Below is a small trained network, with its code and all its weights. Each question gives an input and a target symbol and asks what happens when units are switched off, that is, made to give their printed mean instead of their output.

import numpy as np


def w(rows, s, z=0):
    codes = np.array(rows[::2]) - 128.0
    scale = np.full(codes.shape[1], s)
    scale[-1] = z or s
    return codes * scale


def f(y):
    return y / 2 * (1 + np.tanh(0.7978845608 * (y + 0.044715 * y**3)))


def softmax(a):
    e = np.exp(a - a.max(-1, keepdims=True))
    return e / e.sum(-1, keepdims=True)


def log_softmax(a):
    a = a - a.max(-1, keepdims=True)
    return a - np.log(np.exp(a).sum(-1, keepdims=True))


def net(x, mask):
    ids = ['βγεζηθλμξτφω'.index(c) for c in x.split()]
    T = len(ids)
    res = E[ids] + P[:T]
    r = res
    for j in range(2):
        rows = slice(2 * j, 2 * j + 2)
        q, k, v = (r @ M[0][rows].T for M in (Q, K, V))
        z = softmax(np.where(np.tri(T) > 0, q @ k.T / 2**0.5, -1e9)) @ v
        o = O[0][rows]
        res = res + np.where(mask[j], z, o[:, -1]) @ o[:, :-1]
    y = f(res @ A[0][:, :-1].T + A[0][:, -1])
    res = res + np.where(mask[2:6], y, B[0][:, -1]) @ B[0][:, :-1]
    return log_softmax(res[-1] @ U[:, :-1].T + U[:, -1])


Q, K, V, O, A, B = {}, {}, {}, {}, {}, {}
E = w([
[153,92,113,149,158,102,62],'β',
[119,133,81,80,149,99,123],'γ',
[133,55,154,92,23,99,85],'ε',
[153,101,213,88,118,37,100],'ζ',
[120,144,120,105,176,174,174],'η',
[110,155,86,94,181,143,132],'θ',
[74,110,30,136,185,123,131],'λ',
[218,107,191,74,98,109,129],'μ',
[74,161,120,171,129,169,87],'ξ',
[138,64,186,70,69,182,141],'τ',
[121,139,91,115,135,144,115],'φ',
[9,43,79,123,142,143,247],'ω',
],0.016)
P = w([
[102,228,100,163,25,84,240],'0',
[42,112,43,142,173,162,47],'1',
[46,103,74,124,183,160,69],'2',
[51,102,116,107,171,152,58],'3',
[29,135,96,92,187,175,91],'4',
[1,135,101,81,172,183,103],'5',
],0.0072)
Q[0] = w([
[189,210,188,102,73,106,142],'H1',
[138,118,199,2,134,175,74],'H1',
[150,61,90,138,179,141,134],'H2',
[53,96,162,30,170,129,113],'H2',
],0.0097)
K[0] = w([
[86,117,182,169,255,155,38],'H1',
[145,146,98,84,21,106,213],'H1',
[76,87,95,81,93,138,123],'H2',
[136,157,194,226,72,107,211],'H2',
],0.0053)
V[0] = w([
[169,170,145,172,80,255,131],'H1',
[143,202,34,143,167,152,123],'H1',
[79,190,191,13,136,181,222],'H2',
[252,148,129,25,180,41,176],'H2',
],0.0087)
O[0] = w([
[161,152,239,76,100,238,84,53],'H1',
[17,129,152,203,60,192,189,64],'H1',
[207,18,178,234,129,162,141,254],'H2',
[7,37,157,128,180,101,85,57],'H2',
],0.012,0.0048)
A[0] = w([
[95,116,58,78,128,187,36,252],'N1',
[171,35,67,66,151,158,212,124],'N2',
[187,148,194,105,159,90,255,93],'N3',
[141,154,205,11,87,239,109,126],'N4',
],0.0058,0.0022)
B[0] = w([
[142,128,253,104,63,98,126,194],'N1',
[203,164,139,56,153,91,122,254],'N2',
[86,120,164,203,108,74,72,159],'N3',
[66,180,92,146,174,178,73,154],'N4',
],0.011,0.0063)
U = w([
[70,231,154,92,125,57,183,65],'β',
[61,57,69,155,132,107,144,147],'γ',
[168,149,108,55,83,89,121,123],'ε',
[104,123,102,171,221,41,86,156],'ζ',
[117,88,188,197,172,179,160,32],'η',
[84,83,135,168,150,156,167,143],'θ',
[64,141,56,120,121,127,169,104],'λ',
[97,86,216,129,207,121,141,2],'μ',
[143,254,154,159,136,127,155,226],'ξ',
[194,116,171,105,166,199,125,91],'τ',
[94,145,178,135,99,152,182,209],'φ',
[207,105,80,155,184,119,198,122],'ω',
],0.0086,0.0036)

Each question gives the input, a string of symbols that net reads in full, and the target symbol t.
The units are the heads (2 rows each of Q, K, V and O) and the neurons (one row each of A and B). Each row of codes is followed by its name. A weight is (code - 128) times the scale printed after its matrix; where a second scale follows, it is the last column's (O, A, B and U).
mask holds one flag per unit, heads first, then neurons. A switched-off unit (its flag False) gives its mean, the last column of its rows in O or B, instead of its output. The means were averaged over made-up inputs and are rounded, as every weight is.
A unit's drop is (log p(t) with every unit on - log p(t) with that unit switched off) / (log p(t) with every unit on - log p(t) with every unit switched off).
The circuit of an input: a set's keep is (log p(t) with only the set's units on - log p(t) with every unit switched off) / (log p(t) with every unit on - log p(t) with every unit switched off). Starting from all 6 units, units are removed one at a time, each time the one whose removal leaves the highest keep (on an exact tie, the one counted first), for as long as the keep stays at least 0.8.
circuit, biggest first: the units of the circuit, biggest drop first
unit that matters most: the unit with the biggest drop
k most important neurons: the k neurons with the biggest drops, biggest first
heads that matter: for each layer, one digit per head in row order, 1 if its drop is at least 0.15 and else 0, layers parted by /
drop when u is switched off: that unit's drop, to one decimal
input τ η τ, target τ: heads that matter	10
input ζ λ ξ μ ζ, target ζ: unit that matters most	H1
input μ φ ζ ζ, target μ: heads that matter	01
input ξ τ ξ τ η, target ξ: circuit, biggest first	[H2 H1 N4]
input ξ η λ ξ η, target ξ: circuit, biggest first	[H2 H1]
input ε μ β ω, target ε: heads that matter	11
input ξ λ ε, target ξ: heads that matter	11
input μ θ η β, target μ: circuit, biggest first	[H2 H1 N1]
input ε ε τ, target ε: circuit, biggest first	[H2 H1]
input ε μ φ ζ ζ β, target ε: circuit, biggest first	[H1 N1 H2]
input ω ω θ, target ω: heads that matter	01
input τ φ λ ω η β, target τ: heads that matter	10
input ω β θ ω μ, target ω: circuit, biggest first	[H1 H2]
input λ ω λ, target λ: heads that matter	11
input ε τ τ, target ε: circuit, biggest first	[H1 H2]
input ω ω θ η β λ, target ω: circuit, biggest first	[H2]
input ω φ τ τ ω β, target ω: circuit, biggest first	[H2 N1]
input ω ε γ, target ω: circuit, biggest first	[H2 H1]
input ζ τ θ ε γ η, target ζ: circuit, biggest first	[H1 H2]
input ω ε τ ε, target ω: circuit, biggest first	[H2 N1 H1]
input ζ λ ω, target ζ: circuit, biggest first	[H1]
input γ γ γ, target γ: circuit, biggest first	[H1 H2]
input ξ ε γ φ μ, target ξ: 2 most important neurons	[N4 N3]
input ε τ ω, target ω: heads that matter	00
input ω ζ γ λ ω ζ, target ω: 2 most important neurons	[N1 N4]
input ξ ω φ θ, target ξ: drop when H2 is switched off	1.0
input ξ τ γ γ, target ξ: drop when H1 is switched off	0.4
input ε τ ξ β ω φ, target ε: drop when H2 is switched off	0.3
